Below are the code and all the weights of a small trained network. Each question names an input and a class and asks about switching units off, where a switched-off unit gives its printed mean instead of its output.

import numpy as np


def w(rows, s, z=0):
    codes = np.array(rows[::2]) - 128.0
    scale = np.full(codes.shape[1], s)
    scale[-1] = z or s
    return codes * scale


def f(y):
    return np.maximum(y, 0)


def log_softmax(a):
    a = a - a.max(-1, keepdims=True)
    return a - np.log(np.exp(a).sum(-1, keepdims=True))


def net(x, mask):
    res = np.array(x, float).reshape(1, 3) / 4 @ E
    y = f(res @ A[0][:, :-1].T + A[0][:, -1])
    res = res + np.where(mask, y, B[0][:, -1]) @ B[0][:, :-1]
    return log_softmax(res[-1] @ U[:, :-1].T + U[:, -1])


A, B = {}, {}
E = w([
[38,157,153,131,188,80,124],'x0',
[158,134,7,121,100,103,174],'x1',
[105,207,139,82,142,217,230],'x2',
],0.016)
A[0] = w([
[90,120,119,132,98,153,102,85],'N0',
[114,130,32,129,156,69,119,195],'N1',
[6,155,143,117,169,82,118,210],'N2',
[152,103,139,127,132,110,119,101],'N3',
[56,168,227,141,165,167,163,190],'N4',
[201,106,140,139,124,136,113,135],'N5',
[56,111,155,173,141,33,124,93],'N6',
[159,105,100,148,137,39,84,253],'N7',
],0.015,0.0052)
B[0] = w([
[148,159,155,134,93,151,143,132],'N0',
[125,118,148,124,96,104,241,205],'N1',
[155,139,204,94,240,89,109,238],'N2',
[156,123,54,122,137,107,85,155],'N3',
[95,74,109,27,109,240,92,249],'N4',
[198,139,68,124,92,177,72,180],'N5',
[110,166,168,130,254,73,114,218],'N6',
[126,134,158,192,73,57,43,239],'N7',
],0.016,0.022)
U = w([
[88,56,155,64,141,184,93,157],'0',
[135,125,180,146,182,72,77,124],'1',
[179,87,103,205,88,104,40,204],'2',
[118,111,96,167,144,131,128,2],'3',
[179,158,13,148,138,196,248,224],'4',
[133,106,118,170,77,67,208,77],'5',
],0.012,0.0039)

Each question gives the input, the list of numbers given to net, and the class t.
The units are the neurons (one row each of A and B). Each row of codes is followed by its name. A weight is (code - 128) times the scale printed after its matrix; where a second scale follows, it is the last column's (A, B and U).
mask holds one flag per neuron, in row order. A switched-off neuron (its flag False) gives its mean, the last column of its row in B, instead of its output. The means were averaged over made-up inputs and are rounded, as every weight is.
A unit's drop is (log p(t) with every unit on - log p(t) with that unit switched off) / (log p(t) with every unit on - log p(t) with every unit switched off).
The circuit of an input: a set's keep is (log p(t) with only the set's units on - log p(t) with every unit switched off) / (log p(t) with every unit on - log p(t) with every unit switched off). Starting from all 8 units, units are removed one at a time, each time the one whose removal leaves the highest keep (on an exact tie, the one counted first), for as long as the keep stays at least 0.8.
circuit, biggest first: the units of the circuit, biggest drop first
top k neurons: the k neurons with the biggest drops, biggest first
drop of u: that unit's drop, to one decimal
input [-2,7,-4], class 5: top neuron	N1
input [-8,-7,0], class 2: top 2 neurons	N4, N5
input [-3,0,2], class 4: top 3 neurons	N7, N4, N2
input [4,5,1], class 5: circuit, biggest first	N1, N6
input [5,-5,-1], class 0: top 2 neurons	N4, N7
input [-2,-1,-1], class 2: top 3 neurons	N4, N2, N6
input [-7,-1,1], class 2: top 2 neurons	N1, N4
input [8,4,4], class 0: top 2 neurons	N4, N7
input [1,3,-2], class 5: top 2 neurons	N2, N1
input [3,8,-4], class 5: drop of N1	0.9
input [-4,3,-1], class 2: drop of N7	0.0
input [3,4,1], class 5: drop of N6	0.2
